Below is a small trained network, with its code and all its weights. Each question gives an input and a class and asks what happens when units are switched off, that is, made to give their printed mean instead of their output.

import numpy as np


def w(rows, s, z=0):
    codes = np.array(rows[::2]) - 128.0
    scale = np.full(codes.shape[1], s)
    scale[-1] = z or s
    return codes * scale


def f(y):
    return y / 2 * (1 + np.tanh(0.7978845608 * (y + 0.044715 * y**3)))


def log_softmax(a):
    a = a - a.max(-1, keepdims=True)
    return a - np.log(np.exp(a).sum(-1, keepdims=True))


def net(x, mask):
    res = np.array(x, float).reshape(1, 7) / 4 @ E
    y = f(res @ A[0][:, :-1].T + A[0][:, -1])
    res = res + np.where(mask, y, B[0][:, -1]) @ B[0][:, :-1]
    return log_softmax(res[-1] @ U[:, :-1].T + U[:, -1])


A, B = {}, {}
E = w([
[129,128,127],'x0',
[254,86,103],'x1',
[129,126,127],'x2',
[88,33,35],'x3',
[126,127,127],'x4',
[120,39,219],'x5',
[127,128,129],'x6',
],0.0051)
A[0] = w([
[198,108,120,79],'neuron 0',
[85,63,59,125],'neuron 1',
[145,181,73,86],'neuron 2',
[118,70,220,91],'neuron 3',
[55,150,147,47],'neuron 4',
[102,71,68,45],'neuron 5',
[117,131,135,42],'neuron 6',
[51,159,140,102],'neuron 7',
[155,160,175,102],'neuron 8',
[119,128,129,253],'neuron 9',
[167,141,146,84],'neuron 10',
[53,156,153,91],'neuron 11',
[152,177,177,36],'neuron 12',
[116,61,205,99],'neuron 13',
[40,140,133,81],'neuron 14',
[136,99,134,11],'neuron 15',
[95,64,60,81],'neuron 16',
[104,139,107,25],'neuron 17',
[128,153,166,192],'neuron 18',
[148,139,176,27],'neuron 19',
[199,106,108,72],'neuron 20',
[139,193,62,75],'neuron 21',
[117,130,134,196],'neuron 22',
[153,190,188,116],'neuron 23',
[124,87,187,86],'neuron 24',
[127,80,168,28],'neuron 25',
[106,59,141,112],'neuron 26',
[131,201,68,109],'neuron 27',
[156,183,192,116],'neuron 28',
[92,165,153,69],'neuron 29',
[143,149,146,78],'neuron 30',
[54,161,182,146],'neuron 31',
[254,110,128,113],'neuron 32',
[136,154,143,74],'neuron 33',
[162,185,194,91],'neuron 34',
[118,72,205,89],'neuron 35',
[119,188,47,114],'neuron 36',
[125,195,78,141],'neuron 37',
[153,181,177,70],'neuron 38',
[55,165,144,92],'neuron 39',
],0.0096,0.0042)
B[0] = w([
[49,84,129,137],'neuron 0',
[146,219,22,196],'neuron 1',
[96,144,212,154],'neuron 2',
[151,158,232,161],'neuron 3',
[44,90,134,135],'neuron 4',
[66,208,76,135],'neuron 5',
[81,146,139,86],'neuron 6',
[81,69,120,174],'neuron 7',
[118,159,89,144],'neuron 8',
[211,105,107,251],'neuron 9',
[85,127,107,116],'neuron 10',
[75,76,117,166],'neuron 11',
[84,191,93,124],'neuron 12',
[141,163,237,159],'neuron 13',
[66,79,101,160],'neuron 14',
[54,155,152,81],'neuron 15',
[104,225,48,165],'neuron 16',
[87,141,141,89],'neuron 17',
[171,132,95,203],'neuron 18',
[76,169,127,98],'neuron 19',
[32,89,131,139],'neuron 20',
[103,160,237,166],'neuron 21',
[161,115,120,188],'neuron 22',
[140,181,53,190],'neuron 23',
[128,160,187,127],'neuron 24',
[75,159,185,98],'neuron 25',
[155,175,145,143],'neuron 26',
[146,143,232,192],'neuron 27',
[134,181,53,186],'neuron 28',
[95,113,113,129],'neuron 29',
[104,147,120,109],'neuron 30',
[124,71,99,221],'neuron 31',
[25,6,103,215],'neuron 32',
[109,146,122,108],'neuron 33',
[113,191,48,175],'neuron 34',
[136,163,217,148],'neuron 35',
[155,146,228,201],'neuron 36',
[168,135,211,204],'neuron 37',
[110,183,84,144],'neuron 38',
[84,73,119,169],'neuron 39',
],0.022,0.003)
U = w([
[113,217,101,101],'0',
[130,157,254,63],'1',
[161,104,143,253],'2',
[67,60,146,49],'3',
[175,114,146,160],'4',
],0.0087,0.0049)

Each question gives the input, the list of numbers given to net, and the class t.
The units are the neurons (one row each of A and B). Each row of codes is followed by its name. A weight is (code - 128) times the scale printed after its matrix; where a second scale follows, it is the last column's (A, B and U).
mask holds one flag per neuron, in row order. A switched-off neuron (its flag False) gives its mean, the last column of its row in B, instead of its output. The means were averaged over made-up inputs and are rounded, as every weight is.
A unit's drop is (log p(t) with every unit on - log p(t) with that unit switched off) / (log p(t) with every unit on - log p(t) with every unit switched off).
The circuit of an input: a set's keep is (log p(t) with only the set's units on - log p(t) with every unit switched off) / (log p(t) with every unit on - log p(t) with every unit switched off). Starting from the 12 units with the biggest drops (on a tie, the unit counted first), units are removed one at a time, each time the one whose removal leaves the highest keep (on an exact tie, the one counted first), for as long as the keep stays at least 0.8.
circuit, biggest first: the units of the circuit, biggest drop first
unit that matters most: the unit with the biggest drop
top k neurons: the k neurons with the biggest drops, biggest first
drop when u is switched off: that unit's drop, to one decimal
input [7,4,0,7,-7,-6,-2], class 0: top neuron -> neuron 1
input [8,2,-3,7,-5,7,-3], class 0: circuit, biggest first -> neuron 1; neuron 16
input [8,2,-1,-5,-8,4,0], class 0: circuit, biggest first -> neuron 34; neuron 28; neuron 23
input [-6,7,0,-6,1,8,-4], class 1: top 4 neurons -> neuron 3; neuron 13; neuron 35; neuron 24
input [4,5,5,-6,7,2,-4], class 0: circuit, biggest first -> neuron 34; neuron 28; neuron 23
input [1,4,-4,5,-2,-1,4], class 0: top 4 neurons -> neuron 1; neuron 16; neuron 5; neuron 31
input [0,8,-4,6,0,6,-6], class 3: top 3 neurons -> neuron 32; neuron 20; neuron 0
input [-7,-1,-6,8,1,-7,4], class 0: top 2 neurons -> neuron 1; neuron 16
input [-2,7,2,-6,-2,6,7], class 3: top 2 neurons -> neuron 32; neuron 0
input [1,7,-3,-2,4,-5,-2], class 3: top 3 neurons -> neuron 32; neuron 20; neuron 0
input [-8,6,-2,-5,6,4,4], class 3: drop when neuron 20 is switched off -> 0.2
input [4,8,1,-5,3,1,1], class 3: drop when neuron 32 is switched off -> 0.8
input [-5,0,2,5,-2,-7,5], class 1: drop when neuron 36 is switched off -> 0.2
input [7,-5,5,6,-4,-8,2], class 1: unit that matters most -> neuron 36
